Below are the code and all the weights of a small trained network. Each question names an input and a class and asks about switching units off, where a switched-off unit gives its printed mean instead of its output.

import numpy as np


def w(rows, s, z=0):
    codes = np.array(rows[::2]) - 128.0
    scale = np.full(codes.shape[1], s)
    scale[-1] = z or s
    return codes * scale


def norm(h):
    return h / np.sqrt((h * h).mean(-1, keepdims=True) + 1e-5)


def f(y):
    return y / 2 * (1 + np.tanh(0.7978845608 * (y + 0.044715 * y**3)))


def log_softmax(a):
    a = a - a.max(-1, keepdims=True)
    return a - np.log(np.exp(a).sum(-1, keepdims=True))


def net(x, mask):
    res = np.array(x, float).reshape(1, 4) / 4 @ E
    u = 0
    for l in range(4):
        y = f(norm(res) @ A[l][:, :-1].T + A[l][:, -1])
        res = res + np.where(mask[u : u + 5], y, B[l][:, -1]) @ B[l][:, :-1]
        u += 5
    return log_softmax(norm(res)[-1] @ U[:, :-1].T + U[:, -1])


A, B = {}, {}
E = w([
[114,128,118,137,132,125,149,118],'x0',
[109,145,26,2,77,182,158,169],'x1',
[51,189,174,168,107,225,115,185],'x2',
[17,74,68,94,27,181,30,88],'x3',
],0.0031)
A[0] = w([
[180,111,181,151,161,83,176,147,2],'0.n0',
[136,253,189,148,185,165,191,228,104],'0.n1',
[239,119,87,101,151,81,195,107,59],'0.n2',
[136,6,55,108,90,44,49,28,43],'0.n3',
[72,149,182,218,119,156,112,71,221],'0.n4',
],0.0039,0.0018)
B[0] = w([
[62,118,164,174,162,111,70,59,148],'0.n0',
[180,200,73,114,44,148,119,90,237],'0.n1',
[110,40,135,55,178,164,134,158,202],'0.n2',
[150,253,112,187,67,105,129,140,238],'0.n3',
[103,134,116,137,206,97,102,199,252],'0.n4',
],0.0045,0.0027)
A[1] = w([
[68,98,72,169,78,60,106,54,113],'1.n0',
[231,176,177,243,48,107,101,37,4],'1.n1',
[9,29,254,186,131,87,10,124,25],'1.n2',
[158,31,224,238,200,36,81,44,68],'1.n3',
[73,57,122,49,137,222,120,212,75],'1.n4',
],0.0035,0.0024)
B[1] = w([
[169,202,188,119,129,83,89,146,164],'1.n0',
[79,118,69,217,100,86,84,178,166],'1.n1',
[145,2,60,101,204,175,143,156,221],'1.n2',
[112,212,183,86,72,122,188,34,255],'1.n3',
[73,95,154,220,110,166,97,216,186],'1.n4',
],0.0048,0.0021)
A[2] = w([
[172,1,89,71,232,119,190,185,51],'2.n0',
[83,72,114,112,78,178,168,118,8],'2.n1',
[125,189,78,28,79,91,171,103,222],'2.n2',
[83,90,115,81,80,41,79,64,62],'2.n3',
[174,187,125,60,73,114,179,130,17],'2.n4',
],0.0046,0.0018)
B[2] = w([
[87,31,81,155,128,196,45,210,197],'2.n0',
[83,162,84,185,79,143,122,118,131],'2.n1',
[107,98,113,96,253,122,146,147,253],'2.n2',
[140,198,156,140,128,142,207,63,139],'2.n3',
[104,101,135,59,140,132,131,62,169],'2.n4',
],0.0053,0.0031)
A[3] = w([
[67,253,55,98,121,198,147,219,250],'3.n0',
[80,178,36,15,57,177,138,110,207],'3.n1',
[20,182,160,229,88,137,114,149,248],'3.n2',
[195,207,126,208,196,6,89,169,185],'3.n3',
[30,33,120,123,167,167,91,228,154],'3.n4',
],0.0043,0.002)
B[3] = w([
[114,156,202,175,114,5,144,41,253],'3.n0',
[198,200,229,175,126,105,211,70,211],'3.n1',
[129,58,107,139,73,179,51,192,218],'3.n2',
[66,156,91,155,18,198,98,158,191],'3.n3',
[153,45,3,141,168,235,57,202,240],'3.n4',
],0.0051,0.0055)
U = w([
[206,219,201,49,188,24,228,22,176],'0',
[77,189,130,219,22,148,44,161,168],'1',
[130,2,32,62,214,197,33,219,9],'2',
],0.0052,0.0012)

Each question gives the input, the list of numbers given to net, and the class t.
The units are the neurons (one row each of A and B). Each row of codes is followed by its name. A weight is (code - 128) times the scale printed after its matrix; where a second scale follows, it is the last column's (A, B and U).
mask holds one flag per neuron, layer by layer. A switched-off neuron (its flag False) gives its mean, the last column of its row in B, instead of its output. The means were averaged over made-up inputs and are rounded, as every weight is.
A unit's drop is (log p(t) with every unit on - log p(t) with that unit switched off) / (log p(t) with every unit on - log p(t) with every unit switched off).
The circuit of an input: a set's keep is (log p(t) with only the set's units on - log p(t) with every unit switched off) / (log p(t) with every unit on - log p(t) with every unit switched off). Starting from the 12 units with the biggest drops (on a tie, the unit counted first), units are removed one at a time, each time the one whose removal leaves the highest keep (on an exact tie, the one counted first), for as long as the keep stays at least 0.8.
circuit, biggest first: the units of the circuit, biggest drop first
top k neurons: the k neurons with the biggest drops, biggest first
k most important neurons of layer l: the k neurons of layer l with the biggest drops, biggest first
drop of u: that unit's drop, to one decimal
input [-1,6,-1,1], class 0: circuit, biggest first -> (3.n1)
input [2,1,-4,-7], class 2: top 2 neurons -> (0.n2, 2.n0)
input [5,-6,3,1], class 2: circuit, biggest first -> (1.n2, 0.n3)
input [-4,1,-2,-6], class 2: top 2 neurons -> (0.n2, 2.n0)
input [1,-3,6,2], class 2: top 2 neurons -> (0.n3, 1.n2)
input [-3,-6,6,2], class 2: top 2 neurons -> (1.n2, 0.n3)
input [-2,-4,-5,0], class 0: top 3 neurons -> (1.n3, 0.n1, 0.n2)
input [2,4,1,0], class 0: 2 most important neurons of layer 1 -> (1.n2, 1.n1)
input [0,-1,-6,5], class 1: 2 most important neurons of layer 1 -> (1.n1, 1.n3)
input [4,-8,1,2], class 2: 2 most important neurons of layer 3 -> (3.n0, 3.n1)
input [4,5,-8,-8], class 2: top 2 neurons -> (2.n0, 0.n2)
input [3,2,-5,-5], class 2: drop of 2.n0 -> 0.4
input [-7,3,-2,5], class 0: drop of 2.n0 -> 0.0
input [2,-3,5,3], class 2: drop of 1.n2 -> 0.1
input [7,1,-3,3], class 0: most important neuron of layer 1 -> (1.n4)
